Below is a small trained network, with its code and all its weights. Each question gives an input and a class and asks what happens when units are switched off, that is, made to give their printed mean instead of their output.

import numpy as np


def w(rows, s, z=0):
    codes = np.array(rows[::2]) - 128.0
    scale = np.full(codes.shape[1], s)
    scale[-1] = z or s
    return codes * scale


def f(y):
    return np.maximum(y, 0)


def log_softmax(a):
    a = a - a.max(-1, keepdims=True)
    return a - np.log(np.exp(a).sum(-1, keepdims=True))


def net(x, mask):
    res = np.array(x, float).reshape(1, 6) / 4 @ E
    y = f(res @ A[0][:, :-1].T + A[0][:, -1])
    res = res + np.where(mask, y, B[0][:, -1]) @ B[0][:, :-1]
    return log_softmax(res[-1] @ U[:, :-1].T + U[:, -1])


A, B = {}, {}
E = w([
[170,142,165,192,110,223,186,173,138],'x0',
[121,138,129,145,122,126,106,137,111],'x1',
[150,184,108,104,63,119,158,95,68],'x2',
[119,141,188,91,102,31,177,254,169],'x3',
[123,211,58,133,196,135,167,169,142],'x4',
[74,196,166,65,117,199,91,136,143],'x5',
],0.015)
A[0] = w([
[193,73,98,171,130,71,191,144,73,71],'neuron 0',
[184,80,102,132,134,132,190,125,74,56],'neuron 1',
[88,98,57,77,183,20,62,75,98,45],'neuron 2',
[123,89,80,141,191,214,115,54,75,3],'neuron 3',
[110,177,51,135,229,124,185,133,109,80],'neuron 4',
[144,94,56,187,107,66,135,82,156,19],'neuron 5',
[102,71,146,156,189,146,80,145,225,82],'neuron 6',
[94,166,149,12,145,201,76,108,122,81],'neuron 7',
[117,85,173,145,104,133,123,75,180,51],'neuron 8',
[133,210,18,126,199,125,166,150,127,81],'neuron 9',
[169,47,222,102,64,119,107,55,75,88],'neuron 10',
[188,207,80,73,9,114,201,70,15,29],'neuron 11',
[194,82,87,201,182,61,126,98,104,55],'neuron 12',
[210,133,182,254,113,237,192,156,127,43],'neuron 13',
[114,115,106,199,133,203,147,72,117,21],'neuron 14',
[82,76,140,166,222,148,97,138,150,38],'neuron 15',
[118,107,90,106,166,125,97,71,99,59],'neuron 16',
],0.0092,0.0023)
B[0] = w([
[55,138,148,127,161,192,97,191,223,199],'neuron 0',
[75,133,142,110,108,171,135,85,113,172],'neuron 1',
[104,224,79,105,40,84,175,43,110,249],'neuron 2',
[97,112,172,132,216,66,173,214,168,244],'neuron 3',
[185,106,215,206,100,118,99,50,79,201],'neuron 4',
[81,155,161,121,99,196,131,134,122,190],'neuron 5',
[202,73,65,78,144,120,77,108,126,196],'neuron 6',
[48,181,165,151,63,193,77,147,193,211],'neuron 7',
[154,132,140,182,99,113,73,129,88,173],'neuron 8',
[164,93,203,255,134,125,97,104,20,213],'neuron 9',
[174,73,199,219,121,137,133,94,10,235],'neuron 10',
[203,65,23,56,249,157,76,195,136,236],'neuron 11',
[62,155,151,117,91,216,73,172,204,209],'neuron 12',
[112,209,61,75,49,63,188,8,129,237],'neuron 13',
[116,150,136,126,161,83,219,205,122,210],'neuron 14',
[202,78,27,79,174,142,32,167,147,183],'neuron 15',
[100,143,139,61,179,59,204,161,101,195],'neuron 16',
],0.008,0.017)
U = w([
[158,106,178,197,111,133,113,111,75,117],'0',
[102,174,73,108,81,88,162,83,124,148],'1',
[60,159,148,133,114,237,109,169,159,48],'2',
[181,98,43,107,159,144,88,162,125,87],'3',
[109,132,186,113,137,11,193,250,134,251],'4',
],0.016,0.0029)

Each question gives the input, the list of numbers given to net, and the class t.
The units are the neurons (one row each of A and B). Each row of codes is followed by its name. A weight is (code - 128) times the scale printed after its matrix; where a second scale follows, it is the last column's (A, B and U).
mask holds one flag per neuron, in row order. A switched-off neuron (its flag False) gives its mean, the last column of its row in B, instead of its output. The means were averaged over made-up inputs and are rounded, as every weight is.
A unit's drop is (log p(t) with every unit on - log p(t) with that unit switched off) / (log p(t) with every unit on - log p(t) with every unit switched off).
The circuit of an input: a set's keep is (log p(t) with only the set's units on - log p(t) with every unit switched off) / (log p(t) with every unit on - log p(t) with every unit switched off). Starting from the 12 units with the biggest drops (on a tie, the unit counted first), units are removed one at a time, each time the one whose removal leaves the highest keep (on an exact tie, the one counted first), for as long as the keep stays at least 0.8.
circuit, biggest first: the units of the circuit, biggest drop first
unit that matters most: the unit with the biggest drop
top k neurons: the k neurons with the biggest drops, biggest first
drop of u: that unit's drop, to one decimal
input [-4,6,-7,2,4,-6], class 3: circuit, biggest first	neuron 15
input [4,4,4,3,5,-6], class 2: top 2 neurons	neuron 0; neuron 10
input [8,4,1,5,8,-4], class 0: top 3 neurons	neuron 9; neuron 4; neuron 2
input [5,8,5,5,-1,-6], class 2: circuit, biggest first	neuron 0; neuron 3
input [5,-7,-2,-6,-4,-4], class 4: top 2 neurons	neuron 3; neuron 14
input [-6,1,8,-2,1,5], class 3: top 2 neurons	neuron 11; neuron 13
input [3,-3,-8,5,-2,-8], class 2: circuit, biggest first	neuron 0; neuron 12
input [-3,-2,5,3,-1,-2], class 3: top 3 neurons	neuron 11; neuron 13; neuron 3
input [1,3,-8,6,-7,-3], class 3: circuit, biggest first	neuron 6; neuron 15
input [3,-3,7,6,5,-3], class 3: top 2 neurons	neuron 11; neuron 3
input [-5,-6,-2,1,2,-6], class 2: top 4 neurons	neuron 12; neuron 13; neuron 0; neuron 5
input [-7,-5,5,6,-4,-1], class 1: top 2 neurons	neuron 2; neuron 3
input [7,6,-5,-1,7,7], class 0: circuit, biggest first	neuron 9; neuron 4
input [3,1,2,-4,4,4], class 0: circuit, biggest first	neuron 9
input [2,-8,1,-6,0,5], class 4: top 3 neurons	neuron 3; neuron 14; neuron 12
input [3,-8,6,1,-7,7], class 0: top 3 neurons	neuron 10; neuron 12; neuron 0
input [-8,5,-8,6,-4,-4], class 1: top 2 neurons	neuron 2; neuron 11
input [2,-6,-3,-3,4,0], class 0: top 2 neurons	neuron 11; neuron 4
input [4,4,-2,0,2,-5], class 2: top 4 neurons	neuron 2; neuron 0; neuron 12; neuron 16
input [8,4,1,-7,-7,-7], class 1: unit that matters most	neuron 13
input [4,4,0,4,3,-6], class 2: drop of neuron 0	0.3
input [7,2,7,4,8,-5], class 0: drop of neuron 2	0.1
input [3,8,-4,-7,1,-6], class 4: drop of neuron 3	0.8
